[  39   17 -117  -62  102   17   48 -183 -106  307  138  -13 -110 -119
  148  -25 -111 -129 -229 -149 -190 -123   70 -371 -111   98 -131  183
   11  157   74  191 -228  -20   34  -77 -209 -241 -101  -48  -22  291
   34   54   30 -325] | <85>
[-172 -147   10  -10  -26  120  279    3 -237  260  301   16 -249 -305
  198 -133 -234   35 -255 -293  213  -15   21  -61 -106  313 -254 -141
  -50   50 -333   62 -322  193 -117 -255   96 -251   73   92   -1   -5
 -363   26 -156  108] | <71>
[ -12  254 -161  121   50  242  139 -142 -210   87  -32  126 -318  -81
  190   44 -280  -45  -73  -81  181  -50   50 -192  -33  -98  -21  242
  -54  213   94  137 -190   19  -74 -105  -64  -97  -49   -4  116  144
 -126  301 -241  -68] | <85>
[ 194  132  -43  -55   49 -188 -794  -91   98  -78   -8 -284  214  -35
  -81 -150  468  136   64  -40  -96  102  188  141 -115 -352   15   35
  -61    7  168   68  -75 -178  133  109  221 -103 -162 -188 -135  199
  255  -52 -171 -118] | <61>
[ -81   84  -47   -6  -54   -7  -59  -51 -109  196   92   37   46   95
  -43 -291  219 -114 -139  -24  -93  129   83 -294  -87   21  -86  204
  -19  198  -40   30 -102  -16   55   69  -24  -69 -142   47  112  321
  -49  119    5 -265] | <69>
[-124  133 -151   47   59   25   22 -223  -97   89  178  299 -322  -77
   66  -23 -328  -64  -61  150 -274  -95  -95 -274   92 -177 -114   15
   69  124  266  121 -112   28  -31  141 -165   75 -170    5  151  148
  306   68   56 -297] | <71>
[ 149  197 -267  251  142  -70  -27 -245  117 -489  -91  -57 -183  117
  -52  239   29  338  315  249  255 -130   64   15  121 -246  190  -99
  104  154  142  -10  125 -277 -162   11  -16   17 -205 -119 -147  210
   36 -113 -191   71] | <61>
[  37  368   16   95    6 -254 -417 -244   84 -370   97 -160   52   42
 -196  -30  159  215  189  362  -29  -37   25  168  125 -419   55 -146
   -7  114  188   31  114 -155  -22  153  290  177  -84 -307 -112   79
  133  -80 -223  130] | <68>
[ -90 -167   16   -9 -177  160  192  164  -53  -20  -98    1  114  107
 -151 -383  456  104   66 -142  184  207  133   -9 -245   40  152 -428
  -87 -161 -485 -371 -156   52  166 -132  260  220   25  113   73  -33
 -359  -15  -76  301] | <69>
[ 493   60  -50   40   94  -56 -371  115  231  -17 -282  -83  563  188
  -30 -334  446  -46 -213   12 -175   50  -63 -358 -319   82  -54  435
  132  -90  191   76  100 -102  -44   40  140 -305  155  -74 -361  315
  -81  -21  -11  -74] | <69>
[-173 -117   97   47  104  -50  286  163  -84  347  142  278 -344 -128
  280   30 -476 -106 -135 -120 -255   50  -36 -371   98 -134  -89   13
   27  -68   11   59 -173  229  182  -43 -135  -98 -214   70  163  157
  138  311   70 -306] | <62>
[ 142  146   99  180  139  -81   22   10   29 -208  -96   -7  397   27
   19 -154  216  184 -169   -7  290   50  -11  -77 -194  286 -123   51
    9  135 -176  -97  169  178 -244 -179  262 -450  -41  -63 -302  319
 -459  133 -127  329] | <62>
[ -46  215 -216    5  180  -99  -94 -308  -16   59  219 -224  -55    9
   28   35  210   87   38   -3  -80 -104  194  -69  -32 -122  110   39
 -187  371   52   30  -77 -103  142  -67  -49 -180 -270 -244 -157  444
   92   39 -129 -260] | <69>
[  31 -201  -75  187   24   -1  312   93   64  -74  -39   88   25  102
  -32 -119   67    1  -43  103   -9   21  -43 -437  -62  285  -71  -23
  257  -47 -151   57   44 -109 -183  -63 -106  -92  -55   73 -113  233
 -164  -74  155   -2] | <71>
[ 162  431  -70  200  184 -129 -156 -228  126 -412   10  -72  141  106
  -56    4  140  256  169  330   31 -104  -55   79    5 -276  113  -32
  -38  237  181  -42  213  -47  -70    5  255  -63  -27 -300 -315  245
  -43   59 -229  202] | <83>
[ 237  -50 -120  180   68 -153  310  154  207  -59   -2   53   55  348
  -16 -209  157   33  -39  205   18   98  -17 -471  -17   41  179  466
  178   48   19   91   82 -157   75   73  -93  -97   25   45 -224  346
 -166  -57  -28 -332] | <61>
[-320   47 -241  -57   -4  176  150 -236 -168  207  245   60 -475 -214
  134   53 -326  -83  -24  -49 -165 -183    7 -137   96 -118  -29 -215
 -127   96   58   83 -303   23   28  -95  -66  203 -112 -142  183   37
  183    9 -113 -116] | <62>
[ 349  140 -166  124  -38   39 -243 -326  -29 -287 -227 -148  203   -1
 -332  -17  255  341  -43   -1  339 -179  109   72 -244  150  -96 -247
   95  -40  -17 -178   83 -300 -343   78  120 -160   41   82 -248  -83
 -230 -302 -137  307] | <70>
[-130   -7 -270 -165  -83  166   58 -107 -150  492   -8  -85 -308 -166
   34   -3 -289 -167 -350 -302   20 -147  166 -228  -37   -1   62  196
 -301 -139  128   79 -360  -30   99  -39  -16   99  -56  -92  123 -113
   81  -32 -327 -276] | <69>
[ 182  370  169  417 -133  -15  184  -36 -122 -109 -219 -105  183  233
 -362  -54   61  133 -118  220  324    7  147 -272  -71  119  -69  115
  166   69 -162  -96  269 -277 -232  142   98 -143  102   50 -163   35
 -496  222  -90  235] | <70>
[ -25  201 -267  151   -4  194 -231  -38   38  -59 -165 -516   13   33
   -5   84  346   45  132  -77  189  -79  263  -12  -37 -106  206   19
 -172   82  -68   55  -72 -327  -13 -228  215   24  -14 -398 -179  223
 -107   89 -357  200] | <61>
[  41 -245 -197  -25   39 -144   -9 -163  115 -158 -169  -28  -66   42
 -217  119  150  134  139   41  -85  -83  166 -204  -24  -72  164 -390
   96 -216   25 -103  -28 -258   23   59 -182  190 -392  -15   15   77
  266 -317  122 -113] | <83>
[ -99  190 -208   90  -47  115 -300 -344  -38 -439 -197  -42  -30  -44
 -200   64  206   78  221  225   95  -87  104   18   -3 -149   48 -372
   66   38   92   35  -14 -227 -251  -17   62  307 -243 -234  116   79
  145 -104  -67  307] | <71>
[ 146  -16   82 -113 -145   25   51  -65   32  -77 -261  165  221   77
 -218 -231  149   44 -102   24  -69  -29   21 -164 -217  -84  104 -384
   35 -338  -99 -313  -98   67  132   46  136  320   67   21   87 -161
 -120 -148   33  232] | <70>
[  21  -94  111  287 -106 -208  143  187   75 -147 -127 -426  152  207
 -423  -73  439  149  117  156  261  176  351 -153  -54   71  225 -134
   65 -168 -371  -22  156 -418   36    4  148   67 -127 -131 -265   25
 -286  -32  -95  159] | <85>
[ -18  322  -50  -23   -1  101 -298 -230 -217  183  104   96   23 -173
   25 -216  -80  -11 -307 -111   36  -33  -13  -10 -142   -3 -257  168
 -154  193  148   37 -131  155 -136   53  176 -223   -2   -9   25   84
  -56  162 -222  -26] | <62>
[ -57   47  -86 -140  227  -78 -380 -335  -77 -315  147  453  -72 -250
  328  -64  -37  104   42  -16  -38   58 -133   53  -38 -129 -252 -159
   97  295  196   97 -195  375 -171  -82  -62 -211 -443   56  250  440
  239   20   74  -66] | <84>
[ -93  -78 -275  119  227  -30  137  -78  158 -217  114 -231   95  122
   39  -47  547  157  237   55   23   14  171 -100 -109  101  259 -206
  -81  262 -241  -65   13 -103   87 -276    5 -135 -293 -260 -299  569
  -58  -54   -4   10] | <71>
[  19  125    3   82  140  -17 -160  -20  -47   27  154  207    2  -16
  212 -218   68  -92  -61   70 -191  152  -36 -267  -82  -97 -140  266
  116  257  109  215 -105  121   36   -2  -65 -237 -145  -12   22  450
   91  278   75 -261] | <84>
[  72  173   -3  155  251 -223 -182  -82    6  -32  117  -65  -67  -55
  160   99  -40   56   -3   54  -12   54  115 -160   40 -153  -38  311
   27  265  168  277   14  -32    3  -31  -67 -381 -318 -159 -150  441
  110  249  -97 -275] | <62>
[ 337  295   49  260    2 -196   -1 -198   86 -519 -192  -45  264  235
 -251  -37  201  203   38  389  308  -27   27 -189  -40   42   12  153
  279  131   32   75  246 -243 -294   83   67  -81   19  -80 -213  199
 -350  -96  -90  218] | <68>
[-112   24  -29 -161   16  102  437 -156 -182  220   75  346 -224  -95
  244  -67 -342  -60 -252 -203   57  -78  -18 -263  -65   45  -15  -40
 -111   82  -97 -129 -318  368  120 -168  -95   -5  -93   94  269  137
 -218  107  -81  -99] | <70>
[  18  -19  149  370   27 -157  536  333   80   13   78 -109 -108  142
  -68  -49 -162  115  -28  188  169   96   42 -267   75   40  139  131
   64 -118 -229   53  146  -97   45  -49  164  -84  109  -75 -330   -1
 -356  175 -186   63] | <62>
[ 133   76  268  192  -19  -64  235  292  -39  262  -18 -110   12  -54
   46  -90 -291  -30 -292  -58   78   40   29 -261  -62   31  -64  246
    3 -205 -113  115  -23   42   52  -75  230 -203  248  -85 -237 -115
 -362  284 -237   96] | <85>
[ 187   18   42  349  -54  -21  314  166  -35    6 -134 -230   14  193
 -174  -21  151  186  -43  -31  436   98  269 -239  -99  164  102  151
  105  -19 -332  -55   79 -298  -40  -31   24 -241   31  105 -235   94
 -494  124 -157   53] | <61>
[  47  208  129   66  -91  -50   34 -141  -59 -126  -31  383  248   52
 -180 -338  -86  -40 -326  281  -44    5 -186 -292 -103  159 -234   48
  166  -23   92  -24   85  186 -248  176  119   29   79   55   32   29
 -170  -13   67  130] | <84>
[  -5  527  -29  -37   93   26 -254 -385 -183  103  123  -61   45 -152
   79  -24  -85   42 -219  -58   26 -166   62   57  -84 -147 -111  104
 -262  339  164   -5 -103  163  -11  -53  191 -218  -39 -250  -50  209
  -90  226 -302   37] | <69>
[ -77 -233  -47  166 -171 -119  287   38  -76   73   53  116  -60  131
 -324 -214   -2   70 -170   83  114   70  -12 -385   25  366 -233  -33
  232  -73 -179  -60  103 -207 -310  218  -92  -46 -125  341   35   17
 -185 -238  126 -138] | <83>
[ 397  -27  151   60  143 -231   85  162  223  -75 -311  -76  299   93
   20   29   34  102 -160  -28   77   -3  100 -264 -159  -41  198  145
   40 -294    6  -36   53   35  152 -107  109 -189  -11 -151 -308  104
 -203   42 -126   62] | <70>
[-300  188 -169  193 -104  195 -230  -22 -142  -14   31  -94 -302  -49
 -141  -73  101   45  182   75   73  120  203  107   56 -344  128 -197
 -167   16   -8   -5 -109 -185   55   66  193  288 -176 -142  122  -43
  199  214 -245   56] | <84>
[-122  397  202  112 -117   62   -3 -146 -277  -60  138  537 -184  -56
 -101 -306 -288   92  -97  214   46  147  -94   68  -24 -347 -127 -157
  -17   73   58 -167  -72  305   37  256  200  189    2  183  280 -178
  -42  318 -107   93] | <84>
[ 170 -259  283  285  -40 -361  265  261   46 -207 -124  -20  -31  175
 -218   11   91  197  135  133  259  277  217 -288   26  -10   57  -68
  357 -200 -308   32  120 -256   13   93 -106  -84 -259  225  -40   69
 -241   29  112  -53] | <69>
[  28   80  -37  172    5    9  395  111  119  -42  -97  -56  151  316
  -38 -165  242  -72   14  190  -54   35   37 -457  -48   51  211  139
   61   73 -160  -49   76  -89  113 -106   18   77   38 -164 -131  358
 -280  120    1    1] | <70>
[ 205   35  -90  245  -92   69  131  -32   -4 -198 -180  215   82  191
 -220 -192   42  139  -39  184  109  -19 -150 -307  -86  167 -182  -21
  299  -35   -4 -121  176 -182 -357  175    6  -39   95  273  -58   32
 -225 -119   72  119] | <69>
[ -88  283 -166  167   -1  191  -46 -328 -195 -266  -49  134 -431 -103
   -2  200 -227  164  288  123  115 -120   39   58   94 -370   -4 -358
   58  159  106  -29  -93 -143 -142   14  -38  214 -183  -16  228   -8
  111  132 -126  164] | <83>
[ -99  119  -27  204 -259  386  414    8 -367  397   79   54 -358  -82
 -181 -211 -269  -17 -244 -130  217  -25  130 -173 -165  114  -86  -89
  -57  -88 -274  -99 -235 -120  -15   52   61   91  303  219   60 -367
 -368  195 -190   92] | <71>
[  23  176  104 -136   37 -297 -442 -237   -2  -14  110 -168  155  -93
 -144  -71  232  172  -50  -25  -65    8  217  163  -67 -290   46 -231
 -182   18   30 -116  -89   39  222   78  202  -24 -254 -202  -46  105
  134  -52 -145  -46] | <68>
[ 249  -47   80  119  -64  -26  212  267    8  239 -188 -189   65   83
 -140 -163   40    8 -258 -138  253  120  242 -244 -213   41  202  317
  -87 -299 -149   29  -92 -134  185  -21  143  -96  143   -3 -246 -154
 -337  114 -296  -50] | <83>
[-100  199  248  -77   53 -204 -157 -119 -141   70  281   51   -4  -99
    5 -198  131  154   27  -44  -91  155  151  175  -90 -370   17 -298
 -186  161 -155 -187 -155  251  367   20  200  -45 -212  -51   69  136
   -7  239  -88  -41] | <83>
[  84  189  -11 -127   56 -197 -211 -302    3 -127  323  179 -161  -85
 -105 -214  -22  212   96  218 -240  -33  -53  200  -48 -509   90 -280
  -84   29  206  -72 -154   82  274  214  154  237  -23  -63  -40 -122
  280 -161 -129 -135] | <85>
[  51  178 -119  183  188 -253 -157 -212  223 -449  189 -142  260  149
 -157 -130  444  209  179  437 -119  -33  -17  -41  -16  -29   86 -120
   84  258   51   54  227 -143  -91   14  140  -72 -142 -327 -403  437
   60 -166   17   68] | <84>
[ 372  158   80  121   82 -200 -180   15   93 -105  -99  -95  488  192
 -140 -324  438   74 -201   90  117  141   64 -232 -268  153  -48  424
   87  122    0   71  147  -68  -73   54  141 -393   22  -20 -344  336
 -307   43  -80  -51] | <83>
[-347   71 -209  -51 -123  294  114 -174 -261  206  159   -1 -417 -103
  -25 -104   39   25  123 -168   11   -5  191   65  -47 -243  126 -430
 -260  100 -203 -212 -343  -18  224  -72   52  319 -133   -2  277  -40
   40  108 -169   -3] | <83>
[ 152  392   44  173  -72 -141   29 -317 -156  -89   61  165 -131   27
 -234  -24 -358  108 -196  292  135 -125  -49 -177   72  -84 -188  211
  139  129  243  105   93 -126 -254  298   -5  -32   42   77   -1  -88
 -116  -11 -153  -78] | <69>
[ 100   60   21  -60   25 -178   90 -143  128 -183   30 -111   58   60
 -161  -67  173  164  105  168  -76  -79  109    7  -81 -263  299 -349
  -80 -130  -69 -148  -71  -43  283  -33  159  275  -12 -253 -163  -33
  -24 -178 -122  118] | <69>
